Known rows:
brafidi: [-28  -8  -9  17 -17 -21  -6  10  -7  -6 -14 -20  20  -9   7  -6  -8  45
  -5  -1   0  34  13  -4  -8   0   1  25 -11 -24  -8 -32 -16  25  16 -15
 -13   8]
droplom: [-34 -39 -25  14 -16 -23  11  41   4 -16 -17 -17  -3  11   5 -14  -1  24
  -5 -15  27   8   5  11  -9  33 -14  39   4 -42 -11 -26  -3  48   8 -15
  -3  -7]
lomum: [-17 -15  -6   5 -17 -19  15  38   3 -26 -47  -4  -5  -1   4  -9  -4  38
   6 -25  23  38  20  -3  -6  22 -10  58 -13 -29 -11 -70 -15  33  31 -10
 -20  21]
voklir: [-28 -33 -26  -7 -11 -18 -17  28  -7 -17  27 -33  45 -22   8 -14  -4  40
 -21  -2  -8  21  20   9 -21  20 -18  13   2 -22  -8 -27 -20   7   7   7
  -1  10]
mastem: [-23 -10   1  12 -21   0  -1  20   0 -16 -17  -7  12 -17   5   0 -14  49
  -8  -3   6  51  20 -14  -7   3 -12  39  -5 -26   6 -57 -17  26  31 -16
 -26  16]
trumuk: [-26  -2 -11 -10  -8  -2  -3  38  -3 -25  19 -19  42 -28   5  -1  -9  50
 -27   1  -7  43  29  -5 -15  23 -22  34  -5 -23   5 -65 -10  10  26  -8
 -23  29]
pugam: [-18  -6  -3  21 -17 -22  -7  16 -10  -4  -7 -29  19   1   7   0  -9  39
   5 -16   1  29  15  -8 -12   5  -3  17 -10 -24  -7 -35 -11  24  19 -13
  -6  11]
siflak: [-46   1  -3  14 -20   7   7  29   1  -7   0  -5  13  -6   5   7 -11  48
 -18  -4  14  37  21 -12  -9  12 -13  41   5 -38  10 -47  -2  45  17 -30
 -29   8]
flevo: [-40 -26 -31   1  -7  -3  -8  38  -6   4  52 -30  44 -11   7  -1 -11  41
 -43  10  -6  10  13   5 -17  26 -20  15   9 -46   4 -19   1  27   3  -9
  -2   1]
trubri: [-34  -5 -13 -13 -11  -7  -4  35  -5 -26  16 -17  48 -21   6  -5  -3  52
 -25  -4  -3  43  33  -1 -16  22 -15  41  -7 -26   2 -60 -10  11  21  -6
 -23  28]
truste: [-51   9 -14  20 -19 -19   8  26  -4 -18  -8 -21  23   0   7  -5 -10  41
  -8   2   6  24   9   0 -12  17  -9  22   6 -16  -3 -20   0  47   5 -38
 -18   5]
bodri: [-22  -1 -20   3  -8 -20 -12  24  -9  -7  30 -33  47 -18   8  -1  -9  38
 -26  -3 -16  26  21  -2 -11  19  -8  26 -14 -36  -5 -41  -3   7  15   0
  -6  21]
lata: [-44 -22 -31  -3  -9  -2  -6  37  -7  -9  39 -25  47  -8   7  -5  -8  43
 -36  18   1  10  10   6 -22  32 -24   9  20 -26   1 -17   0  28   7 -16
   0   6]
sagriri: [-51 -27 -33   3  -6 -22   7  49  -5 -19  33 -39  52   2   7  -8  -3  39
 -40   3  -6  14  20  15 -20  26 -17   8   2 -34   0 -20  -7  31  -3 -17
  -9  -4]
bitregrur: [-27   2 -10  20 -20 -23  -4  14  -2 -30  -3 -29  19 -28   7 -10 -12  30
   2 -15  -8  34  18  -6  -5  14 -14  31  -6 -15  -7 -33  -9  23  12 -10
 -15   4]
nurin: [ -9 -45 -20  13 -18 -30   6  32   3 -24 -25 -23  -3  -4   5 -18  -4  21
   4 -22  16  19   7   7  -5  25 -16  33  -7 -28 -17 -37 -18  29  19   3
   1  -2]
gaplor: [-28 -38 -17  17 -23 -25  -3  20  -2 -25  -5 -29  15 -16   7 -17  -6  31
   0 -11  -1  37  15   3 -12   6 -15  16  -3 -14  -7 -22 -29  23   9  -5
 -10  -8]
stiplil: [-26  -1 -11  17 -20 -23  -1  12  -5 -23 -15 -24  21 -15   7  -8 -10  42
   1   2  -2  34   9  -4  -9   9  -7  21  -4  -9  -8 -31 -12  24  21 -17
 -14   9]
klufovu: [  9 -39  -5  16 -14 -23   3  44  -4 -10 -31 -36  -4  23   5   0 -10  22
  19 -32  21   9   5  -3 -15  27 -22   8   2 -21 -14 -37 -15  27  31  -2
  14  12]

Facts:
bafeli η:a ω:pimor μ:c Ξ:peskon
bitregrur η:a ω:stasun naklo μ:d
bodri η:a ω:ronek pugam μ:d Ξ:drubrilo
bokik η:b μ:c δ:skigok Ξ:trumuk
bovol η:a ω:pimor klefivem μ:c
brafidi η:a ω:plezak μ:d
brefu η:a μ:c Ξ:klefivem
brelan η:b ω:stabros lidral traske μ:d
briluzos η:a μ:c
brobror η:a μ:c Ξ:sedu
bropipal η:a ω:broplik μ:c δ:tupa bitregrur
broplik η:a ω:pudu μ:c
buke η:a ω:mesik μ:c
bulir η:b μ:d δ:plaso peskon pugam gredan Ξ:klazo
buropla η:a μ:d
damum η:a ω:gifes μ:c δ:gustur
deru η:a ω:naklo μ:c δ:lomoka klefivem brobror
desek η:a ω:skigok μ:c Ξ:lasta
donimik η:a μ:c δ:ferem Ξ:buke
drevar η:a μ:d
droplom η:b μ:c δ:terar gustur
drosteten η:a μ:c Ξ:numubon
drubrilo η:a ω:nubal μ:c
drudralon η:a ω:flesovas μ:d δ:drevar plofom peskon
druma η:a ω:damum sedu μ:e δ:drubrilo flaben kobrem kogre
duves η:a ω:gose flika peskon flagrus rabu μ:c δ:tuplum kurobur flika
fanul η:b ω:plaso pesi μ:e Ξ:skuflam
faskobin η:b ω:gesta klefivem μ:e
fenazos η:a ω:plotram μ:e δ:stabros kogre
ferem η:b μ:c Ξ:faskobin
flaben η:a ω:lisko μ:c Ξ:fenazos
flagrus η:a ω:fulik μ:d δ:gesta pugam
flebrere η:a ω:naklo μ:d Ξ:kavun
fleskikla η:a ω:stuklaka plistin μ:c
flesovas η:b μ:d Ξ:kurobur
flevo η:b ω:gesta stiplil brafidi μ:c Ξ:vesa
flika η:b μ:e Ξ:lomum
foskis η:a μ:c δ:flaben netrel
fudu η:a μ:c Ξ:tregul
fulik η:a ω:bafeli μ:d δ:drosteten trotivos lisko sagriri Ξ:netrel
fupladru η:a μ:e Ξ:stasun
gaplor η:a ω:klemus μ:c
gesta η:a μ:d Ξ:nubal
gifes η:a μ:c
gigol η:a μ:e Ξ:stuklaka
gose η:a μ:d
grakedam η:a μ:e
gredan η:b ω:fupladru μ:c Ξ:lisko
gredre η:a μ:e Ξ:drosteten
griri η:b ω:grakedam μ:c δ:stabros
gustur η:a μ:d Ξ:nupur
kavun η:a ω:tuplum mufle μ:d Ξ:tresto
kemun η:a μ:e δ:trutaga Ξ:vitel
kizokur η:b μ:c δ:lidral
klazo η:b μ:c δ:razul
klefivem η:a ω:drevar μ:d Ξ:druma
klemus η:a μ:c δ:flesovas Ξ:taklom
klisekun η:a μ:d
klufovu η:a ω:truste desek μ:c δ:ledibri plaso
kluzun η:a μ:e Ξ:kemun
kobrem η:a ω:buropla μ:c Ξ:fupladru
kogre η:b μ:c Ξ:ledibri
kurobur η:a μ:e Ξ:riskidis
lafles η:a ω:plemo pudu μ:d Ξ:bulir
lanokla η:a μ:c
lasta η:b μ:c Ξ:satrun
lata η:b ω:tresto plotram μ:c Ξ:brefu
ledibri η:a ω:stuklaka fleskikla μ:c Ξ:lata
lidral η:a ω:razul satrun flesovas μ:c Ξ:truzan
lisko η:a μ:e Ξ:kizokur
lomoka η:b μ:c Ξ:donimik
lomum η:a μ:e δ:plemo
losinel η:a ω:gustur μ:d
mastem η:a ω:sketror plobur brafidi μ:e
mesik η:a μ:e
moskos η:a μ:c δ:mesik plosi
mufle η:a μ:e δ:lanokla flevo buke Ξ:kluzun
naklo η:a μ:e Ξ:tuplum
netrel η:a ω:fupladru μ:c Ξ:lidral
niklar η:a ω:drevar μ:d δ:lomoka lidral gaplor
nubal η:a μ:d
nufli η:a μ:c
numubon η:a μ:c δ:flesovas fleskikla
nupur η:a μ:c
nurin η:a ω:popus μ:c δ:briluzos lisko
nutro η:b μ:c δ:gifes Ξ:pediskul
nuvan η:b ω:plemo μ:c
pastape η:a ω:sagriri gaplor μ:e δ:trubri netrel Ξ:trotivos
pediskul η:a μ:c δ:lanokla kogre Ξ:tanaril
pesi η:a ω:rizer μ:c Ξ:nufli
peskon η:a ω:fleskikla μ:d Ξ:traske
pevem η:a ω:kobrem fulik μ:c δ:mesik flebrere Ξ:naklo
pimor η:b μ:c δ:gose saskek kogre
plaso η:a μ:c Ξ:flebrere
plemo η:a ω:tresto μ:c
plezak η:b ω:klefivem μ:d
plistin η:a μ:c δ:nufli Ξ:bokik
plobur η:b ω:damum μ:d δ:skuflam vesa flevo gigol Ξ:klisekun
plofom η:a μ:e Ξ:niklar
plosi η:b μ:d
plotram η:b ω:damum μ:c δ:faskobin Ξ:terar
popus η:a μ:c Ξ:razul
poza η:a ω:lomoka μ:d Ξ:lomoka
pudu η:a ω:nupur klefivem μ:e Ξ:moskos
pugam η:a ω:poza pudu μ:d
rabu η:a ω:losinel sketror μ:d Ξ:sovis
razul η:a μ:d
rebrel η:a ω:gifes netrel μ:c
riskidis η:b ω:tuplum μ:d δ:sagriri trubri Ξ:flika
rizer η:a ω:nutro μ:d Ξ:mesik
ronek η:a μ:d δ:skibrim Ξ:trubri
sagriri η:b μ:c Ξ:truste
saskek η:b μ:e Ξ:gose
satrun η:a ω:ziken lata lisko μ:c Ξ:tupa
sedu η:b μ:e Ξ:grakedam
siflak η:b ω:pugam nuvan μ:e
sketror η:a μ:e δ:tuplum
skibrim η:a ω:bafeli μ:c
skigok η:a ω:plotram μ:c
skuflam η:a μ:c Ξ:zubiflam
sovis η:a ω:plosi traske μ:d
stabros η:a μ:d Ξ:brobror
stasun η:a ω:briluzos μ:e δ:flebrere vesa Ξ:klemus
stiplil η:a ω:gredan μ:d
stuklaka η:b ω:buropla ronek μ:d δ:drubrilo Ξ:kobrem
taklom η:b μ:d Ξ:treva
tanaril η:a μ:d Ξ:plofom
terar η:a μ:d Ξ:popus
traske η:b ω:sedu μ:e δ:plaso Ξ:brelan
tregul η:a μ:c δ:fanul saskek bodri brafidi
tresto η:a μ:c Ξ:plotram
treva η:a μ:e δ:drosteten bodri fudu gredan Ξ:sagriri
trotivos η:a ω:nutro μ:e Ξ:zenul
trubri η:a μ:e Ξ:bafeli
trumuk η:a ω:razul ferem μ:e Ξ:plobur
truste η:b μ:d
trutaga η:a μ:c Ξ:mastem
truzan η:b ω:ziken μ:c
tupa η:b ω:rebrel μ:c Ξ:voklir
tuplum η:b ω:plemo μ:c Ξ:gigol
vesa η:a μ:d Ξ:trutaga
vitel η:a ω:popus treva μ:c δ:plofom voklir
voklir η:a μ:c Ξ:pesi
zenul η:b μ:c δ:nufli Ξ:pimor
ziken η:a μ:d δ:lasta Ξ:mufle
zubiflam η:b ω:flesovas gredan μ:d Ξ:brafidi

Rows:
No name comes twice in this set of rows, the named rows included.
[-24   2 -11  19 -19 -18  -2  14  -3 -27  -9 -24  20 -26   7  -8 -13  33
   3  -2  -3  34  10  -8  -6  12 -14  24  -2  -8  -7 -32  -9  24  21 -14
 -15  10]  sovis
[ -9 -43 -26   9 -17 -28   8  33   1 -26 -45 -16   0   7   5 -19  -4  31
   5   4  27  22  -1   9 -10  24 -10  23  -2 -16 -18 -31 -22  28  28  -9
   1   6]  damum
[-48 -23 -31  -2 -10 -15   0  39  -6 -15  30 -33  46  -3   6  -8  -4  41
 -32   7  -1  14  15  11 -22  26 -20  10  12 -27   0 -18  -4  31  -4 -19
  -7   2]  ferem
[-21 -31 -29  -5  -9 -18 -10  33  -6 -15  16 -27  40 -30   7 -11 -13  42
 -31   8 -16  22  11   7 -15  16 -25   9   2 -17  -5 -30 -20  11  14  -1
  -3   8]  flaben
[-17 -15 -18 -19  -6 -17   7  52  -2  -7 -25  -4  31  -9   4  -6  -5  54
 -25  -8  12  29  21   6 -11  32 -12  50 -13 -30 -12 -72 -11  20  31  -7
 -12  40]  mufle
[-13 -13  -7  -3 -17 -16  12  46   3  12 -78  16 -12 -38   3  -7 -21  56
 -10 -21   8  33   6  -6   5  13 -21  58  -5 -11 -19 -71 -15  41  35 -20
 -18  26]  fenazos
[-15 -11 -28  -6  -2 -32  -1  37  -6  -7   0 -27  35   0   6  -8   1  39
 -22  -5   8  10  14   8  -9  38   0  39 -24 -45 -15 -51  -2  12  22   2
   3  30]  fulik
[-12 -12  -8   0 -19 -13  11  42   4   1 -63  14 -10 -31   3  -8 -18  51
  -8 -20  12  34   7  -6   4  16 -20  59  -4 -15 -16 -72 -17  38  37 -17
 -19  25]  druma
[ -5 -51 -21  14 -16 -24   1  28   1  -5 -22 -18  -3  -1   6 -13  -7  28
  -3 -13  18  18   4   4  -5  19  -8  32 -13 -43 -15 -39 -21  26  24   5
   4   0]  bropipal
[-30   7 -32  -7  -3 -17   8  46  -4 -11   8 -20  37   3   5  -4  -4  38
 -29  12  18   2   6   9 -12  52 -11  37   3 -38 -11 -38  15  34  19 -19
   0  29]  plobur
[-17 -13 -17 -15  -6 -17   8  50  -2 -20 -17 -12  26  -8   4  -8  -1  42
 -20 -16  13  31  26   3 -12  37 -13  53 -15 -38  -8 -75  -8  16  29  -2
 -14  37]  kemun
[-26   4 -15  -2  -6 -22 -16  29 -14  -8  27 -39  52 -11   7   1  -4  43
 -14 -15 -11  21  25   1 -20  24  -9  19 -10 -27  -7 -38  -4   7  11  -1
  -2  26]  peskon
[-33 -32 -37  -7  -3 -20   4  55  -2  -7  21 -26  31   4   6  -7  -2  30
 -30  -7  15  -3  13  17 -16  47 -19  33   4 -47 -11 -31   5  32   3  -3
   5   9]  bokik
[-45 -28 -34   3  -3 -17  11  51  -5 -16  38 -41  51   8   6  -2  -8  41
 -50  20  -5  16  12  11 -19  25 -17  -1  -1 -33   5 -25  -8  28   7 -22
 -10   2]  tuplum
[-41 -18 -25   0  -6 -12  -3  45  -9  -8  33 -36  47   5   7  -1  -5  43
 -29   6   3  10  14   8 -26  30 -21  -2  15 -22   1 -17  -5  29   2 -19
   1   9]  gredan

Now the same elements, written a new way:
Known rows:
kobrem: [  0 -20   7  -2  13   4   2  -5  11   2   4 -34   0  -7  14  -4 -16  16
  -2  25  12  -9  25  14  -8 -41  11  -2  12  -1  -3  10   8]
lata: [  8  13  -2  -4   9   9   9  -3  12  -9   4  -6  -4  -2   3  -3   3   0
  -2   4  -8 -11  14   9   7  11  -1  -3   5  -5   4  10  14]
brefu: [10 16  2 -5  1  5  4 -1  7 -5  3 11 -3 -3  3  4  4  5  2  5  1 -8 14  6
  3  3  4  5  8 -2  9  9 10]
klefivem: [ 4 -3  8 -1  7 10 -5  1  8 10  2  3 -1  1 -5 -5  7  0  7 12  2 -6  5  1
 11  8  6 13  0  6  4 -1 -1]
poza: [ 0 -3  2  5  7  6  0  1  9  8 -8  7  1 -2 -1 -5  7  3  7  9  1  1  3  3
 15 -3  9 18 -7  1  7  4 -1]
pugam: [ 0  4  6  1  5  6 -4  2  9 13  0 -2 -1  1 -4 -7  6  0  9 15  5 -2  8  2
  7  5  2 13 -1  4  7 -2  3]
kluzun: [ 9  6 -3 -2  6  4  1  0  7  0  3 14 -5 -1 -1 -1  0  7  4  3  2 -6  7  4
  3  2  1  7  5 -2  7  6  8]
kurobur: [ 8  7 -2 -2  6  4  2  0  8 -1  3 13 -4 -1 -2  0  2  8  4  2  2 -6  6  4
  4  1  1  6  7 -3  6  5  8]
sagriri: [ -4 -21  18  -4  17  10   3 -10  17  -1  14 -44  -4  -6  13  -2 -17   9
  -8  23   8 -11  22  14  -9 -23   0 -16  20  -1  -8   8  12]
truste: [ -8 -24  33   7  17  14  -9  -9  20  11  18 -54  -7   2   7 -14 -17   6
  -5  27  12 -13  15   7  -5 -10  -6  -4  10   8 -14  -3   4]
losinel: [ 1  4 13  4  7  6 -4  0  9  8  0  5 -4  0 -1 -4  4  2  6 10  5 -4  3  1
  9  4  2 14 -3  5  3  2 -2]
brelan: [  4  12  16   9  13  10  -4  -4  13   3   9  -9 -10   5   1  -9   3  -5
   2  10  -2  -7   1   3   7  26 -10   5  -4   6   1  -1   6]
flaben: [  8  13 -11   0   5   5  11   0   8  -8  -8   8   0  -5   6  -2   3   8
   2   5  -2  -8  10   9   8  -9   4  11   1  -4   8  12   7]
gigol: [ -5 -28   4   2  13   5   4  -4  14   0   1 -29  -1  -4  12 -10 -18  18
  -1  18  11  -5  18  12  -4 -42   4   5  11  -2  -5   8   9]
bafeli: [11  9  0 -9  4  5  4  0  5 -3  4 10 -2 -4  1  2  6  4  3  7  1 -7 15  6
  3  1  9  0  9 -1  7  9 10]
plosi: [-2 -2 15  5 11 11  1 -6 16  5  2 -5 -6 -3 -1 -4  2 -2  2  7 -2 -5 -1  4
 12 14 -3  5 -3  0  2  3  0]
grakedam: [ 12   8   9  -5   3   5  -4  -1   6   0  11   8  -7   2  -4   1  -1   6
   4   5   5 -11   7   3  -1   9  -4   3  11   2   5   5   9]
terar: [ 2  8 13  4  4  6 -4  0  9  7  2 15 -5  1 -2 -3  7  1  7  8  3 -3  0  0
  9  9  2 13 -3  4  5  0  0]
tanaril: [ 3  5 12  6  6  6 -4 -1 10  7  0  9 -5  1 -1 -2  4  1  6  8  4 -3  0  1
  9  5  0 16 -4  4  6  0  0]

Rows:
No name comes twice in this set of rows, the named rows included.
[  1   2  -4  -5  10   7  12  -6  14  -8  -3  -1  -2  -9   4   4   2   3
  -3   0  -6  -5   8  10  11   2   3   0   6 -11   5  13   8]  ferem
[ 0  7 12  3  4  5 -5  1  8 14  0  6 -4 -1 -4 -1  6  0  7  9  6 -1  4  2
  8  9  2 11 -4  3  8  0  0]  peskon
[ 13   4  -3  -2  15   7   0   0   8   4  15 -12  -6   3  -1  -5   1   1
   2   5  -3  -7  15   6   0  16  -2 -10   7   0   2   5  13]  faskobin
[  7  -2 -14   2  15   4  12  -5  13   2  -5  -3  -4  -6   0   1   0   5
   1  -3  -6  -3   3   7  10   2   3  -2  -2 -10   5  13   6]  saskek
[ 1  5  7 10 16  9  0 -3 15  5  2 -5 -7  1  2 -8  4 -3  2  8 -3 -3  5  4
 11 16 -4  7 -8  1  0  1  3]  zubiflam
[ 13  14  -1  -3   6   4   4  -2   6  -5  -1   4  -3  -3   4   3   0   7
   2   7   2 -13  11   7   3  -3   3   5   6   0   5  10   4]  lanokla
[ 5  9 -6 -4  3  4  9 -2  9 -6 -5 13  0 -6  4  2  4  7  2  3 -1 -4 12  8
  7 -9  7  8  4 -6 11 11  9]  fudu
[ 11  18   8  -4  10   9   3  -5  10  -8  12 -10  -8   0   4   0   1   0
  -1   6  -3 -13  15   7  -1  16  -4  -9   8  -2   4   7  15]  truzan
[-11 -28  22  10  20  12  -5  -9  20  13   9 -49  -6  -3  11 -11 -15   7
  -2  27  10  -4  13  10  -1 -18  -2  -3   6   4 -11   2   2]  taklom
[-12  23  -6 -13   4   3   9  11   9  14   1 -13  -2  -5  -4   3  -2  -4
   1  -7   3  -5 -16  10   1  17 -21 -13   6 -11   6  -5   8]  traske
[  8   8  -3  -6  11   9   9  -3  11  -4   5  -8  -3  -4   3  -1   3   1
  -2   7  -6 -10  17   8   4   9   3  -5   7  -6   4  11  12]  nuvan
[ 8 12 -2 -4  8  7  9 -5 12 -4  4  1 -5 -6  3  5  5  0 -2  1 -5 -7 11  8
  6 12  3 -6  6 -7  6 11 11]  lasta
[  9   3 -11   1  16   7   6  -1  10   3   6  -8  -4  -1  -1  -6   2   2
   3   2  -5  -3  13   7   5   8   0  -6   2  -4   4   7  12]  siflak
[  6  14 -13  -9  18   6  11   5   4   2   0  -9  -5  -4  10   6  -3  -1
  -1  -3  -1 -13 -15  11  -1   4  -5 -14   3   0  -4  10  -1]  griri
[  6   2  -2  -2  10   7   5  -4  13  -2   3  -4  -5  -3  -4   0  -1   4
  -2  -1  -5 -10   6   7   8  13  -6   0   7  -6   3   7  10]  sedu

